Here is a tiny trained network, its code and every weight. The questions are about switching its units off for an input and a target symbol, where a switched-off unit gives its printed mean instead of its output.

import numpy as np


def w(rows, s, z=0):
    codes = np.array(rows[::2]) - 128.0
    scale = np.full(codes.shape[1], s)
    scale[-1] = z or s
    return codes * scale


def f(y):
    return np.maximum(y, 0)


def softmax(a):
    e = np.exp(a - a.max(-1, keepdims=True))
    return e / e.sum(-1, keepdims=True)


def log_softmax(a):
    a = a - a.max(-1, keepdims=True)
    return a - np.log(np.exp(a).sum(-1, keepdims=True))


def net(x, mask):
    ids = ['ΓΔΣΩαβεζηθμξπτφψ'.index(c) for c in x.split()]
    T = len(ids)
    res = E[ids] + P[:T]
    u = 0
    for l in range(2):
        q, k, v = (res @ M[l].T for M in (Q, K, V))
        z = softmax(np.where(np.tri(T) > 0, q @ k.T / 2**0.5, -1e9)) @ v
        res = res + np.where(mask[u], z, O[l][:, -1]) @ O[l][:, :-1]
        u += 1
        y = f(res @ A[l][:, :-1].T + A[l][:, -1])
        res = res + np.where(mask[u : u + 16], y, B[l][:, -1]) @ B[l][:, :-1]
        u += 16
    return log_softmax(res[-1] @ U[:, :-1].T + U[:, -1])


Q, K, V, O, A, B = {}, {}, {}, {}, {}, {}
E = w([
[176,126,150,96,142,127,84,74],'Γ',
[110,160,119,146,62,130,103,173],'Δ',
[73,127,218,103,126,168,43,99],'Σ',
[125,107,223,122,129,47,79,95],'Ω',
[79,94,113,68,93,180,155,134],'α',
[111,201,93,122,171,110,118,250],'β',
[180,134,167,102,101,136,112,112],'ε',
[213,90,181,98,165,178,149,138],'ζ',
[100,126,94,144,99,105,117,153],'η',
[218,124,101,99,160,103,190,138],'θ',
[110,122,96,123,128,113,77,123],'μ',
[67,90,159,90,221,130,86,146],'ξ',
[92,101,111,117,134,95,149,98],'π',
[130,224,160,182,197,229,72,129],'τ',
[147,176,171,83,173,111,188,145],'φ',
[106,149,154,126,106,127,176,76],'ψ',
],0.021)
P = w([
[173,20,139,117,79,67,135,198],'0',
[216,51,111,222,111,81,116,254],'1',
[156,62,134,177,113,103,151,158],'2',
[171,113,130,238,158,165,189,151],'3',
[127,89,138,150,114,123,137,129],'4',
[118,116,136,167,129,146,158,115],'5',
[82,112,132,131,110,127,140,109],'6',
[76,126,130,116,120,132,147,98],'7',
[51,128,127,103,124,127,143,80],'8',
[27,134,123,68,140,130,147,56],'9',
[92,154,120,75,110,132,118,125],'10',
[58,158,120,73,90,120,127,97],'11',
],0.0067)
Q[0] = w([
[106,228,172,152,239,63,143,189],'0.h0',
[43,120,167,81,1,61,31,58],'0.h0',
],0.0053)
K[0] = w([
[166,136,157,178,253,46,106,240],'0.h0',
[3,195,89,64,118,102,68,5],'0.h0',
],0.0061)
V[0] = w([
[94,107,55,139,255,87,75,88],'0.h0',
[38,99,122,118,91,98,168,31],'0.h0',
],0.006)
O[0] = w([
[98,154,217,215,119,150,162,222,6],'0.h0',
[123,80,106,254,78,168,141,116,112],'0.h0',
],0.0092,0.0019)
A[0] = w([
[36,140,84,193,108,96,104,177,217],'0.n0',
[96,97,204,88,90,2,144,102,229],'0.n1',
[91,123,219,69,157,162,76,133,3],'0.n2',
[188,98,182,199,48,75,113,90,111],'0.n3',
[109,182,68,218,77,117,149,104,213],'0.n4',
[190,146,130,139,151,165,34,126,176],'0.n5',
[147,109,181,124,80,95,168,74,68],'0.n6',
[111,91,42,147,107,57,148,68,143],'0.n7',
[170,157,88,113,147,68,150,102,170],'0.n8',
[107,107,75,81,115,110,181,171,95],'0.n9',
[106,140,97,169,184,115,158,176,100],'0.n10',
[139,82,62,154,192,68,124,149,178],'0.n11',
[93,206,106,104,164,138,136,101,83],'0.n12',
[170,110,167,181,130,133,179,150,170],'0.n13',
[194,153,16,145,102,72,141,88,115],'0.n14',
[133,85,126,122,159,150,169,61,198],'0.n15',
],0.0087,0.0039)
B[0] = w([
[170,149,120,135,201,116,152,118,219],'0.n0',
[156,219,152,149,173,106,88,135,255],'0.n1',
[113,103,126,204,72,118,125,67,209],'0.n2',
[137,97,65,183,188,194,89,156,190],'0.n3',
[227,77,144,53,138,171,127,160,208],'0.n4',
[174,159,109,207,108,173,202,137,189],'0.n5',
[205,123,118,167,187,57,66,142,176],'0.n6',
[191,182,126,198,73,147,91,132,206],'0.n7',
[65,128,121,64,131,139,121,94,181],'0.n8',
[70,96,138,180,177,125,177,183,174],'0.n9',
[83,223,104,102,110,208,57,121,155],'0.n10',
[175,100,162,28,35,167,118,176,177],'0.n11',
[167,45,84,168,156,168,115,148,165],'0.n12',
[154,146,212,73,139,168,97,119,152],'0.n13',
[127,101,127,2,49,152,64,108,171],'0.n14',
[145,110,71,32,130,186,82,171,218],'0.n15',
],0.0073,0.0069)
Q[1] = w([
[2,49,170,64,178,163,236,97],'1.h0',
[127,49,132,192,108,109,160,108],'1.h0',
],0.005)
K[1] = w([
[253,143,186,131,17,72,245,228],'1.h0',
[193,82,135,183,44,133,93,97],'1.h0',
],0.0051)
V[1] = w([
[143,183,178,143,145,125,3,16],'1.h0',
[226,163,125,158,152,103,189,77],'1.h0',
],0.0065)
O[1] = w([
[101,149,254,105,77,184,54,105,253],'1.h0',
[219,120,151,168,47,84,233,93,97],'1.h0',
],0.0085,0.0054)
A[1] = w([
[93,10,54,121,102,168,173,137,69],'1.n0',
[104,88,109,197,64,81,143,196,239],'1.n1',
[131,111,83,218,75,181,213,118,158],'1.n2',
[171,38,91,87,167,154,104,94,181],'1.n3',
[203,141,205,46,162,115,188,227,144],'1.n4',
[171,156,8,85,102,193,128,89,182],'1.n5',
[171,106,159,113,113,163,171,105,177],'1.n6',
[131,42,156,159,150,207,77,154,125],'1.n7',
[49,228,149,222,201,86,118,129,8],'1.n8',
[147,59,130,168,36,182,103,88,66],'1.n9',
[170,198,109,150,142,115,144,64,254],'1.n10',
[113,51,120,129,103,2,50,179,145],'1.n11',
[65,72,123,128,86,185,46,138,119],'1.n12',
[124,147,145,33,166,156,83,169,49],'1.n13',
[138,82,68,86,107,71,176,197,22],'1.n14',
[168,229,91,6,124,106,123,90,162],'1.n15',
],0.0074,0.0047)
B[1] = w([
[25,137,143,113,156,72,182,154,156],'1.n0',
[190,207,202,187,176,58,165,132,139],'1.n1',
[87,63,128,31,167,89,84,127,147],'1.n2',
[140,69,152,167,162,146,116,198,228],'1.n3',
[112,149,115,188,205,75,151,15,229],'1.n4',
[101,81,147,136,97,57,90,251,254],'1.n5',
[161,138,40,160,166,80,178,117,197],'1.n6',
[112,79,106,153,153,136,198,74,247],'1.n7',
[222,77,96,143,23,50,155,159,173],'1.n8',
[164,132,53,189,91,116,154,95,210],'1.n9',
[70,221,149,109,124,132,179,220,187],'1.n10',
[82,201,222,141,148,254,158,208,150],'1.n11',
[117,145,95,110,96,168,214,125,231],'1.n12',
[123,80,101,95,113,181,62,61,242],'1.n13',
[153,77,206,212,75,115,94,48,157],'1.n14',
[76,144,144,106,29,95,135,130,251],'1.n15',
],0.0074,0.0098)
U = w([
[112,149,157,61,52,157,157,164,108],'Γ',
[151,144,137,157,148,96,156,93,220],'Δ',
[78,103,134,197,79,113,196,18,41],'Σ',
[145,100,230,204,127,97,105,133,132],'Ω',
[108,40,129,118,106,154,205,187,102],'α',
[71,175,58,149,194,123,43,154,191],'β',
[140,107,80,74,123,189,127,54,47],'ε',
[207,23,85,201,254,84,141,47,125],'ζ',
[110,155,156,111,81,101,163,139,174],'η',
[99,82,167,91,61,67,114,71,42],'θ',
[122,145,146,135,104,99,164,138,156],'μ',
[47,72,189,127,248,241,96,89,112],'ξ',
[105,135,150,142,114,104,142,126,110],'π',
[149,208,107,193,224,178,214,170,225],'τ',
[60,228,144,102,134,74,217,91,254],'φ',
[207,51,71,172,99,138,141,124,56],'ψ',
],0.0079,0.004)

Each question gives the input, a string of symbols that net reads in full, and the target symbol t.
The units are the heads (2 rows each of Q, K, V and O) and the neurons (one row each of A and B). Each row of codes is followed by its name. A weight is (code - 128) times the scale printed after its matrix; where a second scale follows, it is the last column's (O, A, B and U).
mask holds one flag per unit, layer by layer, with each layer's heads first. A switched-off unit (its flag False) gives its mean, the last column of its rows in O or B, instead of its output. The means were averaged over made-up inputs and are rounded, as every weight is.
A unit's drop is (log p(t) with every unit on - log p(t) with that unit switched off) / (log p(t) with every unit on - log p(t) with every unit switched off).
The circuit of an input: a set's keep is (log p(t) with only the set's units on - log p(t) with every unit switched off) / (log p(t) with every unit on - log p(t) with every unit switched off). Starting from the 12 units with the biggest drops (on a tie, the unit counted first), units are removed one at a time, each time the one whose removal leaves the highest keep (on an exact tie, the one counted first), for as long as the keep stays at least 0.8.
units of the circuit, in order: the units of the circuit, biggest drop first
unit that matters most: the unit with the biggest drop
top k neurons: the k neurons with the biggest drops, biggest first
top k neurons in layer l: the k neurons of layer l with the biggest drops, biggest first
input α φ Δ, target α: unit that matters most => 0.h0
input ψ μ μ θ ψ α Γ, target ψ: units of the circuit, in order => [0.h0 1.n4 0.n5]
input π ξ ψ, target ζ: top 2 neurons in layer 0 => [0.n4 0.n3]
input β Δ Δ, target β: units of the circuit, in order => [1.h0 0.h0 0.n10]
input ψ β ψ ξ ζ ζ Ω β θ, target θ: top 2 neurons => [1.n15 1.n14]
input ψ ψ η, target ψ: top 4 neurons => [0.n7 0.n14 0.n4 1.n9]
input Γ ζ μ Ω Δ ψ Ω θ α ε α, target α: top 2 neurons in layer 0 => [0.n1 0.n15]
input Σ ξ ζ ψ ψ ξ Σ ε, target ξ: units of the circuit, in order => [1.h0 1.n8]
input ψ Ω η, target ψ: top 3 neurons => [0.n14 1.n9 0.n4]
input ψ ψ ψ ψ τ Δ, target ψ: top 3 neurons => [0.n4 0.n1 1.n9]
input ψ π Δ Δ α μ η Σ Σ μ, target ε: units of the circuit, in order => [1.h0 0.n11 1.n12 1.n13]
input μ Ω ψ ψ θ ε α Δ ε Ω Δ Δ, target Σ: units of the circuit, in order => [0.n1 0.h0 1.n9 0.n15]
input Σ Σ Δ, target ε: top 2 neurons => [1.n5 0.n4]
input π π ψ π ζ Δ Ω, target Ω: top 2 neurons => [0.n1 0.n6]
input ψ Ω μ, target ψ: unit that matters most => 0.h0
input τ θ π, target φ: top 2 neurons in layer 0 => [0.n1 0.n5]
input β φ φ θ ψ Δ Δ ε, target Γ: top 4 neurons in layer 1 => [1.n4 1.n15 1.n10 1.n7]
input Δ β ε Ω μ α π φ ε ζ Ω, target Ω: top 2 neurons => [0.n1 0.n3]
input β π ζ α ψ ψ ψ π, target ψ: top 3 neurons => [0.n7 0.n3 0.n11]
input Σ η ψ, target ε: top neuron in layer 0 => [0.n4]
input φ π ψ Δ μ ζ, target ζ: top 3 neurons => [1.n4 1.n6 0.n1]
input η Ω ψ ψ η ψ, target ψ: top 4 neurons in layer 0 => [0.n4 0.n15 0.n3 0.n0]
input μ μ ψ ε τ ψ ψ ψ π, target ψ: top 2 neurons => [0.n4 0.n7]
input η α Δ Δ ψ, target Γ: top 4 neurons in layer 1 => [1.n4 1.n15 1.n10 1.n7]
input θ τ Σ ε, target φ: top 2 neurons => [0.n5 1.n10]
input β ζ ψ α ψ ψ, target α: top 2 neurons in layer 0 => [0.n4 0.n15]
input β η η, target β: unit that matters most => 1.h0
input ξ Δ θ α ξ Δ Ω τ θ ξ α π, target ξ: top 3 neurons in layer 0 => [0.n4 0.n5 0.n10]
input ψ ψ Δ μ, target ψ: top 2 neurons in layer 1 => [1.n9 1.n6]
